In the rows, zero is written as 128.
Here are made-up things, facts about them, and rows of numbers that follow some of those facts. Name the thing behind each unnamed row.

There are 4 kinds of fact about the things: daplir, stubredru, robra, skuplu.
baplom daplir:702 skuplu:70
begre daplir:685 stubredru:biflar skuplu:991
biflar daplir:828 stubredru:seke skuplu:991
bisten daplir:685 stubredru:skefle skuplu:70
bizel daplir:339 stubredru:kudratri skuplu:70
bolir daplir:685 stubredru:nesupes skuplu:70
bribre daplir:828 robra:zibis skuplu:70
brikur daplir:702 stubredru:netrir robra:planima skuplu:70
brilitrik daplir:339 stubredru:kudel skuplu:188
briplatrem daplir:339 stubredru:kabros robra:nitrem skuplu:70
brizur daplir:946 stubredru:bribre skuplu:188
broki daplir:156 stubredru:lobin skuplu:70
brugregru daplir:946 stubredru:paklin skuplu:491
brupas daplir:946 stubredru:broki skuplu:491
butran daplir:339 stubredru:faklir skuplu:491
deza daplir:685 stubredru:plogris robra:mezu skuplu:991
dibradri daplir:702 stubredru:trifezo robra:femok skuplu:491
doklok daplir:685 robra:neplun,zevutrun,briplatrem skuplu:991
drekur daplir:339 stubredru:fikur skuplu:491
dresostes daplir:339 robra:supler skuplu:991
dretrim daplir:702 robra:gimol,gradral skuplu:491
dritunes daplir:946 skuplu:70
drizen daplir:156 robra:feklir skuplu:188
drufol daplir:339 robra:klemek,trestezuk skuplu:991
dugom daplir:156 stubredru:masti skuplu:188
dugrozel daplir:702 stubredru:farosto robra:femok skuplu:70
duski daplir:702 stubredru:plibri skuplu:70
faklir daplir:339 stubredru:nitrem skuplu:666
farosto daplir:3 stubredru:vizan skuplu:70
fedraklal daplir:828 skuplu:70
feklir daplir:946 robra:stozus skuplu:70
femok daplir:339 stubredru:setevi robra:kigol,stunum,vizan skuplu:70
fidrum daplir:339 stubredru:plebre skuplu:70
fikur daplir:3 stubredru:fleli skuplu:70
flabruper daplir:3 robra:grastan skuplu:491
fladir daplir:702 robra:gruros,plestek skuplu:188
fladiten daplir:339 stubredru:plakim robra:dritunes,supler,zevutrun,deza skuplu:491
flaga daplir:156 robra:klidam,baplom,gimol,gradral,plibri skuplu:70
flaklik daplir:946 robra:plibri skuplu:666
fleli daplir:156 stubredru:butran skuplu:70
flifu daplir:946 robra:ploko skuplu:70
flisor daplir:828 stubredru:trebras robra:plebre,skiflu skuplu:70
fluflu daplir:828 stubredru:pluzi skuplu:991
fodil daplir:156 robra:papus skuplu:70
fovastam daplir:685 stubredru:dugrozel skuplu:491
gages daplir:946 stubredru:deza skuplu:491
gatom daplir:685 stubredru:plalin skuplu:70
gedrupin daplir:946 stubredru:tafir skuplu:70
geme daplir:946 skuplu:991
geplaflil daplir:156 skuplu:70
gimir daplir:702 skuplu:70
gimol daplir:339 robra:trestezuk skuplu:991
girobin daplir:685 stubredru:sugur robra:plibri skuplu:70
gita daplir:702 stubredru:fidrum skuplu:491
gradral daplir:685 stubredru:skidrepos robra:duski skuplu:70
graklir daplir:156 skuplu:70
grastan daplir:685 robra:kigo,pluzi,briplatrem skuplu:70
griskem daplir:828 stubredru:zavas skuplu:491
gruros daplir:156 stubredru:kobagrul skuplu:491
gruti daplir:685 robra:klasta,klazur skuplu:491
gusken daplir:828 robra:setevi,drekur,kudel skuplu:70
kabros daplir:946 stubredru:plebus skuplu:491
kaste daplir:828 stubredru:skepledre skuplu:491
kedrek daplir:685 stubredru:menun robra:lobin skuplu:188
ketal daplir:702 stubredru:nibul skuplu:70
kigo daplir:946 stubredru:papus robra:dritunes skuplu:70
kigol daplir:828 stubredru:pebros robra:fluflu,trestezuk skuplu:70
klasta daplir:685 robra:briplatrem skuplu:70
klazur daplir:3 robra:nagruk,ploko,pebrem,zibis skuplu:491
klemek daplir:946 stubredru:stozus robra:trestezuk skuplu:70
klidam daplir:702 robra:duski,briplatrem,zibis skuplu:70
kligro daplir:685 stubredru:kedrek robra:skepledre,doklok,drekur,rufol,brupas skuplu:666
klipevul daplir:685 stubredru:klokler skuplu:70
klokler daplir:156 stubredru:gita skuplu:70
kobagrul daplir:156 stubredru:migrom skuplu:991
kote daplir:3 stubredru:trenor skuplu:666
kovo daplir:702 robra:stunum,masti skuplu:491
kudel daplir:3 stubredru:mubus robra:nagruk,troro skuplu:70
kudratri daplir:156 stubredru:brikur robra:brikur,kudel skuplu:491
lobin daplir:828 stubredru:kigo skuplu:70
logek daplir:3 stubredru:zavadres robra:pebros,masti skuplu:70
lokol daplir:339 skuplu:491
lunek daplir:828 stubredru:neklik skuplu:991
masti daplir:685 stubredru:plidim robra:pebrem skuplu:70
menun daplir:339 stubredru:bizel skuplu:991
mezu daplir:828 robra:mober skuplu:70
migrom daplir:702 stubredru:logek skuplu:188
mober daplir:3 stubredru:stogalus robra:klasta skuplu:666
momam daplir:3 stubredru:zevaga skuplu:991
mubus daplir:685 stubredru:fedraklal robra:pebros skuplu:188
muplun daplir:946 stubredru:rugra skuplu:491
nagruk daplir:946 stubredru:soplek robra:rogriflik skuplu:491
neklik daplir:828 stubredru:ploko skuplu:70
neplun daplir:702 robra:klidam,klasta skuplu:70
nesupes daplir:828 stubredru:drekur robra:troro,flaga skuplu:991
netrir daplir:339 stubredru:brupas skuplu:491
nibul daplir:828 stubredru:gages skuplu:70
niklakur daplir:339 stubredru:momam skuplu:666
nikler daplir:946 stubredru:graklir skuplu:666
nitrem daplir:3 stubredru:kligro skuplu:70
nomol daplir:946 robra:farosto,nagruk,flaga skuplu:491
paklin daplir:339 stubredru:gimir skuplu:70
papus daplir:156 stubredru:duski robra:brikur,kudel,grastan,plibri skuplu:70
pebrem daplir:946 stubredru:dugom skuplu:70
pebros daplir:828 stubredru:flisor robra:dritunes,femok,vizan skuplu:70
peflim daplir:685 stubredru:fladiten skuplu:188
penubrom daplir:702 stubredru:plizuflo skuplu:491
plakim daplir:702 stubredru:ketal skuplu:491
plalin daplir:702 stubredru:sunin robra:zibis skuplu:70
planima daplir:156 robra:kigol skuplu:491
plebre daplir:339 robra:nitrem skuplu:491
plebus daplir:946 stubredru:peflim skuplu:666
plestek daplir:685 robra:gruros skuplu:188
pleture daplir:702 stubredru:griskem skuplu:666
plibri daplir:702 stubredru:sobem skuplu:188
plidim daplir:3 stubredru:klipevul skuplu:491
pligrobrak daplir:156 stubredru:tiskam skuplu:70
pliklir daplir:339 robra:dugrozel,troro skuplu:70
plilom daplir:946 robra:planima,flaga skuplu:70
plizuflo daplir:339 stubredru:lokol robra:kligro skuplu:491
plogris daplir:828 stubredru:girobin skuplu:491
ploko daplir:946 stubredru:rezazok skuplu:70
pluzi daplir:828 stubredru:pligrobrak robra:stunum,vizan skuplu:70
pugrom daplir:946 robra:zotrukar skuplu:666
pugur daplir:702 stubredru:bolir skuplu:70
regre daplir:3 stubredru:lunek skuplu:188
rezazok daplir:946 stubredru:kaste skuplu:70
rimor daplir:685 stubredru:geplaflil robra:gruros,papus skuplu:188
ririm daplir:3 stubredru:trotar skuplu:70
rogriflik daplir:156 robra:nitrem,vizan skuplu:70
rostol daplir:946 robra:rufol skuplu:70
rufol daplir:685 stubredru:gatom robra:klidam,mober,dibradri skuplu:991
rugra daplir:156 stubredru:briplatrem robra:vibubras,rogriflik skuplu:188
seke daplir:685 stubredru:vabre skuplu:188
setevi daplir:946 robra:pliklir,ploko,vibubras skuplu:70
sistizor daplir:946 stubredru:vibubras skuplu:70
skefle daplir:828 stubredru:vitu skuplu:991
skepledre daplir:339 stubredru:troro robra:plibri skuplu:70
sketrosto daplir:702 robra:pliklir skuplu:70
skidrepos daplir:3 stubredru:ririm skuplu:70
skidril daplir:702 robra:vizan,pebros skuplu:70
skiflu daplir:685 stubredru:nikler robra:nitrem,vizan skuplu:991
skiklu daplir:828 stubredru:stusti skuplu:70
skolobis daplir:339 stubredru:rufol skuplu:491
skubi daplir:946 stubredru:rimor skuplu:991
skugem daplir:946 robra:trestezuk skuplu:491
sobem daplir:685 stubredru:penubrom skuplu:991
soplek daplir:685 stubredru:fovastam skuplu:491
stekli daplir:828 stubredru:nagruk skuplu:491
stises daplir:828 skuplu:70
stogalus daplir:946 stubredru:pleture skuplu:70
stozus daplir:685 robra:baplom skuplu:70
stunum daplir:685 stubredru:klemek skuplu:70
stusti daplir:946 stubredru:stunum skuplu:70
sugur daplir:685 stubredru:gedrupin skuplu:70
sunin daplir:156 stubredru:gradral skuplu:70
supler daplir:685 robra:setevi skuplu:70
tafir daplir:828 stubredru:stises skuplu:188
tiskam daplir:946 stubredru:skolobis robra:feklir,zevutrun skuplu:70
totristul daplir:702 robra:dugrozel skuplu:70
tozok daplir:828 stubredru:brilitrik skuplu:491
trebras daplir:946 stubredru:skiklu skuplu:70
trenor daplir:156 stubredru:niklakur skuplu:491
trestezuk daplir:946 robra:vene skuplu:991
tribem daplir:339 robra:dritunes,pluzi,troro,pebros skuplu:70
trifezo daplir:3 stubredru:bisten robra:ploko,briplatrem skuplu:666
troro daplir:3 stubredru:mober robra:vizan skuplu:666
trotar daplir:702 stubredru:skiflu skuplu:70
trumos daplir:339 robra:farosto,flaga skuplu:188
vabre daplir:339 stubredru:klidam skuplu:491
vene daplir:3 stubredru:fluflu skuplu:70
vibubras daplir:3 stubredru:tozok robra:kigol skuplu:491
vitu daplir:3 stubredru:begre skuplu:991
vizan daplir:156 stubredru:regre skuplu:491
zavadres daplir:3 stubredru:kigol skuplu:991
zavas daplir:339 stubredru:brugregru skuplu:188
zevaga daplir:156 stubredru:muplun skuplu:188
zevutrun daplir:702 robra:dritunes,vibubras,plebre skuplu:70
zibis daplir:3 skuplu:70
zotrukar daplir:339 robra:pluzi,stozus skuplu:70

Some rows with their names:
grastan: [129 196 132 130 142 141 113 154 134 119 118 146 104 116 117 141 120 149
 124 152 139 120 120 140 123 126 124 142 131 146 124 100 144 112 128 119
 105 122 121 124 124]
briplatrem: [128 178 128 129 136 140 113 151 144 116 116 147 111 106 121 138 129 145
 121 151 137 112 114 142 122 126 126 146 135 145 117 100 144 130 123 112
  93 114 130 120 120]
klidam: [133 187 125 127 131 140 112 166 131 117 116 145 109 117 117 141 122 148
 126 149 144 126 118 137 125 125 120 138 136 146 129  97 143 102 130 117
 107 126 126 122 124]
butran: [134  79 132 140 136 134 109 138 145 122 127 153 115 118 112 154 136 135
 125 149 167 107 126 142 127 130 117 133 121 135 114 105 130 142 117 113
 102 121 133 119 128]
faklir: [125  63 141 141 135 136 104 150 147 126 126 154 115 109 111 158 133 132
 126 147 171 104 136 144 129 130 111 133 119 141 118 107 120 158 108 111
 105 120 123 118 126]
kote: [128 132 156 138 146 139 105 146 124 133 128 144 104 118 106 164 114 129
 102 144 150 105 144 148 142 120 117 140 104 129 132 116 118 124 109 117
 107 126  92 126 135]
drekur: [133  76 131 140 137 134 109 140 144 121 127 152 116 118 112 153 136 132
 125 149 166 104 125 140 127 128 117 134 122 135 115 106 129 144 118 114
 102 120 130 119 128]
gusken: [128 163 133 132 143 141 115 150 114 118 119 144 105 126 122 141 113 154
 130 150 143 119 123 133 124 129 119 144 134 156 121 101 132 130 126 131
 117 126 118 137 123]
flaklik: [120 160 147 132 145 145 106 170 131 123 117 145 101 107 116 152 104 147
 128 148 151 114 137 142 129 129 116 134 123 163 129 105 120 131 118 115
 115 125 124 129 125]
dugrozel: [130 182 143 134 137 141 104 134 140 118 119 145 108 127 123 140 125 143
 121 153 139 123 115 141 120 129 123 148 133 151 123  96 134 140 113 133
 107 117 125 121 125]
fovastam: [134  95 139 139 141 137 109 135 134 122 129 145 111 127 113 154 131 135
 116 147 156 102 130 141 132 126 113 134 121 137 120 106 124 140 118 117
 109 122 119 121 131]
femok: [123 175 151 140 141 141 103 119 159 119 118 151 107 122 122 138 130 144
 128 158 135 116 108 143 115 129 131 157 133 155 112  98 139 164 103 135
  94 106 134 121 122]
pebros: [115 197 155 139 142 147 119 128 127 124 124 142 101 133 129 133 126 160
 131 156 126 111  99 140 122 130 125 163 132 169 104 100 138 181 100 144
  98 116 111 134 121]
pugur: [139  93 127 140 132 132 110 136 130 123 126 149 119 131 113 150 140 136
 118 149 157 114 123 138 128 125 115 141 125 126 119 105 137 136 119 123
 106 123 117 123 129]
seke: [126  87 143 143 135 136 104 147 130 125 127 147 110 122 108 156 126 141
 117 145 161 104 135 140 132 127 114 140 119 137 120 109 125 143 107 109
 113 121 114 123 130]
skepledre: [136 166 129 131 139 139 105 155 149 114 116 147 107 120 111 142 121 143
 124 149 146 118 121 138 119 127 117 134 139 150 130  96 134 114 134 113
 112 119 134 118 125]
feklir: [131 185 134 133 145 141 111 149 128 120 117 147 103 121 114 144 113 148
 125 152 141 119 122 137 122 125 123 142 130 147 125 103 135 117 129 123
 112 122 120 133 126]
trestezuk: [147 146 158 141 167 135  93 118 135 120 107 147 109 132 110 153  95 131
 140 153 150 137 127 127 115 126 132 139 134 147 129 106 114 118 128 147
 115 122 146 150 133]

Rows to name:
No name comes twice in this set of rows, the named rows included.
[141 142 161 145 165 137  86 124 134 123 106 151 106 129 100 153  91 136
 137 150 155 139 119 126 116 125 130 148 139 147 138 105 108 131 119 144
 127 120 141 157 132]  klemek
[130 223 160 133 157 142  99 135 132 128 117 144  94 120 111 152  94 134
 120 151 139 127 128 143 130 121 132 145 114 142 137 108 125  99 115 134
 110 125 110 130 136]  vibubras
[133 135 159 139 164 138  88 131 132 121 111 149 104 121 109 153  91 134
 136 150 156 133 129 132 121 128 129 142 129 154 133 106 106 135 116 141
 127 120 143 145 131]  skugem
[124 186 145 131 147 144 110 147 135 120 121 143 100 117 120 145 111 146
 125 152 143 113 124 140 125 128 122 140 125 161 122 101 126 134 118 123
 109 121 124 125 127]  nagruk
[127 177 138 134 139 140 108 140 152 119 117 150 108 116 118 140 130 146
 127 154 140 117 111 142 117 128 126 147 134 151 119  99 142 142 117 122
  96 113 132 120 121]  tribem
[119 162 147 132 143 143 106 165 139 124 117 148 102 102 117 148 107 142
 132 149 160 121 136 145 126 129 117 136 121 160 128 102 125 135 114 116
 111 125 123 123 125]  kligro
[131 183 135 131 136 140 109 148 136 119 117 147 108 118 121 141 122 146
 123 152 141 125 115 138 122 127 124 145 133 149 126  98 140 123 119 127
 105 120 126 123 125]  zevutrun
[123 173 143 132 140 143 110 148 153 118 121 148 106 109 121 144 126 143
 128 153 147 110 113 144 122 128 125 141 129 160 116 100 137 141 111 118
  95 114 137 116 123]  plebre
[134 106 133 141 141 136 115 131 128 124 128 150 111 132 113 150 133 142
 116 151 147 103 125 138 129 126 118 143 123 133 114 109 134 136 120 120
 105 121 108 128 129]  dritunes
[111 249 176 134 147 150 103 132 145 130 126 140  86 119 121 147 108 139
 107 153 125 110 131 156 131 126 123 155 108 163 127 105 121 149  93 132
 103 117  96 114 131]  troro
[148  74 134 141 126 132 115 138 132 120 125 142 130 132 120 154 152 135
 127 149 158 112 109 131 127 127 114 135 132 132 111 102 141 135 120 130
  90 126 135 120 128]  kobagrul
[127 203 150 135 143 143 117 123 144 118 124 143 104 128 133 143 136 148
 128 163 124 111 114 142 120 126 134 149 124 156 107 104 154 139 109 139
  81 114 121 118 126]  skiflu
[125  73 145 140 141 140 104 152 130 126 130 150 110 118 113 164 125 142
 119 149 157  99 143 140 135 127 113 135 115 149 121 113 121 150 108 116
 111 122 111 128 129]  nikler
[125  73 146 139 144 138 108 146 125 126 124 146 114 110 114 158 123 136
 113 144 156  98 142 142 137 126 113 139 118 142 118 112 113 153 109 112
 110 121 114 131 126]  plebus

The same things again, as new rows of numbers:
Some things and their rows:
penubrom: [135 124 124 133 137 126 150 122 129  81 128 142 128 124 121 125 115 160
 156  96  93 140 148 141 130 116 141 131 139 110 101 131 109 112 118 133
 151 132 122 131 130 101 138]
trenor: [133 111 124 118 127 124 135 112 124  96 118 128 145 110 128 126 140 156
 149  95 110 147 136 128 125 127 133 128 134 124  85 122 130 137 114 133
 142 126 113 136 137  83 136]
nitrem: [156 198 126 125 126 141  80 105 125 170 156 106 156 157 126 110 100 114
  93 173 120 123 125 138  63  91 123 133 135 152 202 166 127  77 137 138
  74 141 136 144 133 159 117]
plibri: [154 215 143 112 167 122  98  53 127 116 138 138 144 149  99 117 101 125
 115 101 117 147 124 156  79 118 135 135 144 134 191 127 140 108 128 126
 122 131 126 167 131 154 101]
trotar: [124 112 137 152 130 130 149 119 128  81 126 135 114 134 128 124 125 123
 133  95 101 149 159 134 130  99 137 130 139 105 123 127 120 133 113 133
 143 134 136 125 133 110 136]
klasta: [139 152 119 119 170 131 118 160 132 160 140  82 160 163 134 123 140  84
 120 167 128 113 132 150  90  96 106 115 116 172 125 130 149  81 147 132
 113 136 131 147 152 120 114]
ploko: [154 145 135 113 116 140  62  55 117 143 141  86 168 126 125 109 137 114
  93 153 148 131  90  86  66 115 116 129 127 152 154 155 159 118 123 132
  86 129 129 164 136 132 102]
baplom: [132 164 147 125 168 121 110  90 136 118 141 147 126 149 102 118 124 103
 113 124 127 120 133 157  97 116 122 129 139 131 167 105 128 112 137 119
 139 130 139 169 138 165  94]
plogris: [126  98 120 123  98 128 149 104 126  85 130 148 120  96 128 124 110 173
 120 114 113 127 130 121 131 144 134 129 142 113 102 133  90 131 128 135
 128 129 119 125 120 103 137]
kobagrul: [121 121 127 147 117 132 135 115 122 130 121 131 144 116 132 124 156 138
 146 114 120 136 134 116 138 115 137 130 132 113 103 134 145 136 120 126
 137 129 118 135 144  80 140]
papus: [132 174 142 121 159 128 109 159 132 183 124 114 128 147 118 134 128 124
 147 129 150 144 113 130 163 146 118 135 116 135 168 107 168 143 120 128
 123 121 129 107 107 160 113]
pugur: [129 127 135 155 141 130 166 122 131  91 132 135 124 129 125 121 127 129
 132  92 103 140 159 133 135 113 137 128 136 104 119 124 122 132 112 133
 141 135 131 135 136 118 139]
plakim: [131 133 127 127 128 120 176 103 132  78 129 148 127 115 127 124 114 171
 143  99  95 139 156 143 135 130 139 124 138 117 114 117 115 119 139 135
 145 134 120 130 126  89 130]
begre: [125 143 118 144 145 123 133 152 126 138 110 121 149 132 136 126 157 122
 151 105 111 139 151 125 142  92 150 126 128 119 122 154 136 135 137 126
 152 131 113 142 149  74 144]
logek: [133 126 132 136 125 129 122 195 138 155 131 116  94 153 144 135 100 125
 138 165 132 128 137 119 167 130 129 126 115 129 174 133 126 125 135 135
 115 131 147  77  99 162 132]
flaga: [120 133 142 115 166 121 116 141 134 147 127 130 126 145 115 133 142 104
 128 134 156 123 122 145 138 141 109 128 119 139 142  94 153 140 131 120
 142 120 132 136 119 160 100]
skidrepos: [125  99 126 144 102 127 128 146 124  86 124 141 106 132 137 124 121 106
 113 102 108 133 148 133 127 100 140 130 140 107 140 149  94 143 124 134
 137 133 138 124 134 113 145]
ketal: [122 135 138 154 132 125 185 105 133  98 132 141 122 123 128 120 126 144
 123  93 104 136 161 130 143 123 137 126 139 109 133 115 128 139 133 138
 139 135 131 129 139 104 129]

Rows to name:
No name comes twice in this set of rows, the named rows included.
[124  95 129 134 115 141 131 127 132 124 153 124 112 130 134 124 115 112
 104 178 136 101 130 129 109 133 100 121 123 140 109 121 109  92 130 133
 100 133 149 111 128 156 121]  mezu
[129  99 108 101 150 123 136 219 139 153 124  92 131 151 145 145 132 126
 176 172 126 117 133 152 144 123 107 109 102 169  86 112 138  96 144 132
 138 127 123 100 129 114 130]  gruti
[132 191 141 119 156 110  78 102 129 127 123 165 123 141 102 121 112 112
  92  92 132 138 127 140 122 117 158 138 148 104 245 135 113 165 144 119
 149 123 134 178 118 176  99]  vene
[122 133 118 114 178 111 150 178 133 113 122 111 142 141 125 136 140  95
 132  92 125 118 135 163 116 120 121 115 120 145  92 120 130 135 134 122
 158 125 120 150 145 111 130]  plestek
[128 101 128 113 145 127 142 165 142 126 135 129 104 142 126 139 108 143
 170 168 120 118 138 153 143 147 111 119 116 148  98  94 122  79 135 127
 134 128 139  97 108 152 120]  kovo
[124 145 135 130 112 132 106 165 135 183 129 148  97 128 132 135 108 151
 148 180 150 131 117 110 173 158 137 135 118 120 174 124 133 126 136 123
 110 124 139  75  90 175 125]  nesupes
[121 199 118 138 157 123 125 201 130 215 114 124 131 150 146 146 140 129
 196 159 135 135 124 136 177 139 164 129 104 141 144 137 169 116 147 110
 134 126 109  93 117 116 156]  kligro
[123 127 121 150 126 130 153 152 129 112 132 134 117 129 130 126 117 128
 110 102 109 130 152 129 137 113 145 132 136  99 139 148  96 136 115 134
 138 133 135 132 131 121 147]  fikur
[124 134 120 128 160 124 120 202 139 188 127 104 137 157 141 139 146 102
 165 184 139 113 133 141 146 118 127 115 106 159 131 121 153  99 154 122
 130 129 128 118 131 125 125]  doklok
[152 156 127 103 120 132  85  89 123 126 139 132 139 131 116 120 101 153
 124 153 122 135 110 134  94 127 125 135 140 139 160 145 118  99 130 132
 100 131 128 134 120 152 112]  drekur
[127  97 133 153  99 134 145 108 128  79 135 128 117 106 129 120 117 137
 103 112 119 125 136  89 127 133 133 130 136  97 112 147 101 132 110 129
 134 130 138 133 118 132 129]  neklik
[146 171 135 128 145 126  82 102 130 121 139 124 128 141 120 116 107 118
 101 133 123 131 131 116 100 107 145 129 136 121 206 156 118 122 142 126
 121 132 138 156 124 159 106]  farosto
[128 153 134  84 163 109  85  86 130 132 117 159 145 133  95 130 139 125
 133 112 147 131 104 162 108 138 122 131 136 139 152  98 139 137 136 112
 157 115 115 181 130 150  89]  planima
[130 138 135 139 134 123 164 109 129  74 135 131 117 125 126 126 114 142
 136  79  96 145 153 138 119 122 135 126 136 113 104 130 121 124 112 133
 141 133 126 123 135 109 139]  migrom

Now the same things, written a new way:
Named rows:
stozus: [ 68 102  73 145  91 121 124 152 118 146 135 116  95]
gatom: [ 64 117 148 103  99 157 112 177 115 141  85 144 116]
pebrem: [120 157 163  87 133 153 139 151 145 159 117 116 127]
flaga: [111 146  57 154 110 119 145 111 100 155 143 130 109]
nomol: [152 140  97 155 141 102 128 132 172 106 143  80 137]
nesupes: [160 141 106 134 126  64 131 146 118 105 153  86  76]
bolir: [ 99 136 149  97  67 132 105 191 102 122  86 141  87]
kote: [109 166 184  94 157 102  82 146 179  80 113 133 148]
geme: [127 148 166  92 165 122 119 141 127 117 119  96 129]
doklok: [ 75 114  87 170 111  85  84 134 107 110 135  94  84]
zevutrun: [146 102  94 151  98 133 130  90 112 155 201 144 105]
vibubras: [137 113  95 137 143  97 152 152 170  76 156  96 138]
tozok: [140 148 160 111 158 124 111 150 155 106  85 113 163]
seke: [ 89 121 157 134 100 177 133 131 151  79  49 143 102]
gita: [167 126 162 131 122 138  90  89 115  91 122 153 171]
pligrobrak: [112 141 142 106 131 144 135 139  98 157 106 168 130]
menun: [170 145 163 119 147 116 113  81  68 115 136 153 142]
tribem: [161  94  94 166 129 122 152  92 107 170 197 168 100]

Name these rows:
No name comes twice in this set of rows, the named rows included.
[122 151 174 105 166 121 123 150 111 119 113 105 138]  lunek
[170 119  89 163 109 106 115  78 116  79 174 128 157]  dretrim
[ 86  95  66 157  85 128 129 162  97 151 117  93  97]  girobin
[137 145 143 103 100 137 128 147  93 144  89 162 105]  fleli
[168 113 157 108 124 123  71  84 119  80 113 147 157]  pleture
[165 127  76 113 152 106 172  80  68  67 203 141 154]  drufol
[147 125  78 180 135  87 129 110 123 104 130 133 142]  kudratri
[134 144  91 175 150 125 115 114 171  77 123  85  77]  trifezo
[156 131 152 125 150 133 128 156 143 110  69  92 166]  plogris
[120 135 173  96 110 142 123 180 147 162 111 125  91]  nitrem
[183 113  91 181 142  96 128  73 113 112 168 147 144]  fladiten
[119 155 160 126 152 106  90 119 141  91  98 181 161]  trenor
[133 155 175 109 118 134 147 136 174 127  83 107 164]  brizur
[150  94 118 167 112 132 160 113  99 151 240 152 124]  dugrozel

